Below is a small trained network, with its code and all its weights. Each question gives an input and a target symbol and asks what happens when units are switched off, that is, made to give their printed mean instead of their output.

import numpy as np


def w(rows, s, z=0):
    codes = np.array(rows[::2]) - 128.0
    scale = np.full(codes.shape[1], s)
    scale[-1] = z or s
    return codes * scale


def f(y):
    return y / 2 * (1 + np.tanh(0.7978845608 * (y + 0.044715 * y**3)))


def softmax(a):
    e = np.exp(a - a.max(-1, keepdims=True))
    return e / e.sum(-1, keepdims=True)


def log_softmax(a):
    a = a - a.max(-1, keepdims=True)
    return a - np.log(np.exp(a).sum(-1, keepdims=True))


def net(x, mask):
    ids = ['ΓΠΣΦαβδεζηθξτψω'.index(c) for c in x.split()]
    T = len(ids)
    res = E[ids] + P[:T]
    u = 0
    for l in range(2):
        q, k, v = (res @ M[l].T for M in (Q, K, V))
        z = softmax(np.where(np.tri(T) > 0, q @ k.T / 3**0.5, -1e9)) @ v
        res = res + np.where(mask[u], z, O[l][:, -1]) @ O[l][:, :-1]
        u += 1
        y = f(res @ A[l][:, :-1].T + A[l][:, -1])
        res = res + np.where(mask[u : u + 12], y, B[l][:, -1]) @ B[l][:, :-1]
        u += 12
    return log_softmax(res[-1] @ U[:, :-1].T + U[:, -1])


Q, K, V, O, A, B = {}, {}, {}, {}, {}, {}
E = w([
[100,87,129],'Γ',
[249,33,78],'Π',
[120,102,209],'Σ',
[134,141,198],'Φ',
[110,106,126],'α',
[119,99,114],'β',
[156,211,142],'δ',
[124,62,122],'ε',
[61,86,153],'ζ',
[196,83,172],'η',
[160,147,181],'θ',
[88,87,142],'ξ',
[235,110,35],'τ',
[126,94,178],'ψ',
[160,113,110],'ω',
],0.016)
P = w([
[219,4,126],'0',
[191,10,156],'1',
[164,40,139],'2',
[146,69,122],'3',
[119,98,102],'4',
[112,116,91],'5',
],0.0042)
Q[0] = w([
[144,222,75],'0.h1',
[142,6,163],'0.h1',
[253,108,133],'0.h1',
],0.0054)
K[0] = w([
[138,194,102],'0.h1',
[131,166,188],'0.h1',
[76,255,147],'0.h1',
],0.0082)
V[0] = w([
[95,253,104],'0.h1',
[141,77,198],'0.h1',
[113,123,90],'0.h1',
],0.0063)
O[0] = w([
[175,175,144,2],'0.h1',
[111,158,70,188],'0.h1',
[255,176,118,122],'0.h1',
],0.0081,0.0068)
A[0] = w([
[75,70,144,252],'0.n1',
[134,206,136,112],'0.n2',
[79,216,143,79],'0.n3',
[179,192,83,153],'0.n4',
[86,59,69,110],'0.n5',
[80,188,113,106],'0.n6',
[156,94,147,168],'0.n7',
[151,189,146,95],'0.n8',
[109,91,122,207],'0.n9',
[149,197,196,128],'0.n10',
[253,167,112,20],'0.n11',
[162,97,162,219],'0.n12',
],0.012,0.0033)
B[0] = w([
[146,111,64,254],'0.n1',
[101,97,255,120],'0.n2',
[115,187,171,120],'0.n3',
[58,126,137,129],'0.n4',
[64,107,72,242],'0.n5',
[147,124,170,120],'0.n6',
[161,130,147,167],'0.n7',
[46,116,192,118],'0.n8',
[184,119,115,199],'0.n9',
[76,68,235,124],'0.n10',
[38,35,152,153],'0.n11',
[165,177,112,174],'0.n12',
],0.0066,0.0096)
Q[1] = w([
[166,67,204],'1.h1',
[255,121,128],'1.h1',
[75,107,78],'1.h1',
],0.01)
K[1] = w([
[2,14,76],'1.h1',
[106,93,135],'1.h1',
[175,250,155],'1.h1',
],0.0078)
V[1] = w([
[56,182,171],'1.h1',
[60,133,168],'1.h1',
[255,206,164],'1.h1',
],0.0083)
O[1] = w([
[107,23,97,1],'1.h1',
[217,17,141,69],'1.h1',
[112,109,3,3],'1.h1',
],0.0073,0.0094)
A[1] = w([
[147,121,128,177],'1.n1',
[111,169,189,66],'1.n2',
[141,142,101,90],'1.n3',
[138,205,85,252],'1.n4',
[11,44,124,203],'1.n5',
[156,93,175,19],'1.n6',
[119,137,66,86],'1.n7',
[226,156,92,123],'1.n8',
[234,98,191,111],'1.n9',
[134,106,216,174],'1.n10',
[150,137,205,130],'1.n11',
[144,186,202,122],'1.n12',
],0.012,0.004)
B[1] = w([
[133,152,116,143],'1.n1',
[160,106,97,168],'1.n2',
[76,103,140,125],'1.n3',
[124,182,39,210],'1.n4',
[142,114,254,253],'1.n5',
[30,72,73,127],'1.n6',
[91,78,93,160],'1.n7',
[89,224,159,161],'1.n8',
[80,55,91,183],'1.n9',
[111,161,71,196],'1.n10',
[141,109,89,186],'1.n11',
[161,66,113,201],'1.n12',
],0.0068)
U = w([
[226,62,174,78],'Γ',
[168,165,98,195],'Π',
[167,124,140,59],'Σ',
[144,123,127,4],'Φ',
[137,147,188,242],'α',
[137,137,145,211],'β',
[70,70,97,12],'δ',
[103,99,122,83],'ε',
[171,76,95,174],'ζ',
[144,159,104,125],'η',
[99,154,105,224],'θ',
[184,98,114,36],'ξ',
[175,129,151,143],'τ',
[27,129,78,27],'ψ',
[103,168,252,242],'ω',
],0.013,0.0031)

Each question gives the input, a string of symbols that net reads in full, and the target symbol t.
The units are the heads (3 rows each of Q, K, V and O) and the neurons (one row each of A and B). Each row of codes is followed by its name. A weight is (code - 128) times the scale printed after its matrix; where a second scale follows, it is the last column's (O, A, B and U).
mask holds one flag per unit, layer by layer, with each layer's heads first. A switched-off unit (its flag False) gives its mean, the last column of its rows in O or B, instead of its output. The means were averaged over made-up inputs and are rounded, as every weight is.
A unit's drop is (log p(t) with every unit on - log p(t) with that unit switched off) / (log p(t) with every unit on - log p(t) with every unit switched off).
The circuit of an input: a set's keep is (log p(t) with only the set's units on - log p(t) with every unit switched off) / (log p(t) with every unit on - log p(t) with every unit switched off). Starting from the 12 units with the biggest drops (on a tie, the unit counted first), units are removed one at a time, each time the one whose removal leaves the highest keep (on an exact tie, the one counted first), for as long as the keep stays at least 0.8.
units of the circuit, in order: the units of the circuit, biggest drop first
most important unit: the unit with the biggest drop
k most important neurons: the k neurons with the biggest drops, biggest first
top k neurons in layer l: the k neurons of layer l with the biggest drops, biggest first
drop of u: that unit's drop, to one decimal
input δ ζ η, target ζ: most important unit	1.n9
input ζ η ζ, target ψ: units of the circuit, in order	[1.h1, 0.n5, 0.n12]
input θ Π Π ξ ζ, target δ: top 2 neurons in layer 0	[0.n5, 0.n1]
input Γ ζ δ ε, target Γ: top 3 neurons in layer 1	[1.n5, 1.n4, 1.n10]
input ε θ ζ Φ θ ζ, target δ: units of the circuit, in order	[1.h1, 0.n1]
input η Π θ, target Π: 4 most important neurons	[1.n4, 0.n5, 0.n11, 1.n5]
input η η ζ ψ ξ, target ψ: 2 most important neurons	[0.n11, 0.n5]
input δ Π ζ β, target Γ: top 2 neurons in layer 0	[0.n11, 0.n1]
input Φ δ τ, target Γ: 3 most important neurons	[0.n11, 1.n5, 0.n4]
input ε θ η θ ξ, target δ: 3 most important neurons	[0.n5, 1.n7, 0.n1]
input ζ Π Π ζ, target ω: 3 most important neurons	[0.n11, 1.n5, 0.n5]
input δ β ζ ζ, target Γ: top 2 neurons in layer 0	[0.n1, 0.n5]
input α η ζ β β, target ψ: top 2 neurons in layer 1	[1.n7, 1.n4]
input Σ η ξ α, target ψ: 2 most important neurons	[0.n11, 0.n5]
input ξ η ε ε, target ψ: top 3 neurons in layer 0	[0.n5, 0.n11, 0.n12]
input δ Π ξ, target Γ: 2 most important neurons	[1.n5, 0.n11]
input δ α ξ Σ ε, target Γ: top neuron in layer 0	[0.n1]
input ζ Π δ ζ α, target Γ: drop of 0.n9	0.1
input Σ ζ ζ δ Γ, target Γ: drop of 1.n5	0.4
input η ζ α, target ψ: drop of 1.n11	0.0
input ψ Π η, target Π: top neuron in layer 0	[0.n11]
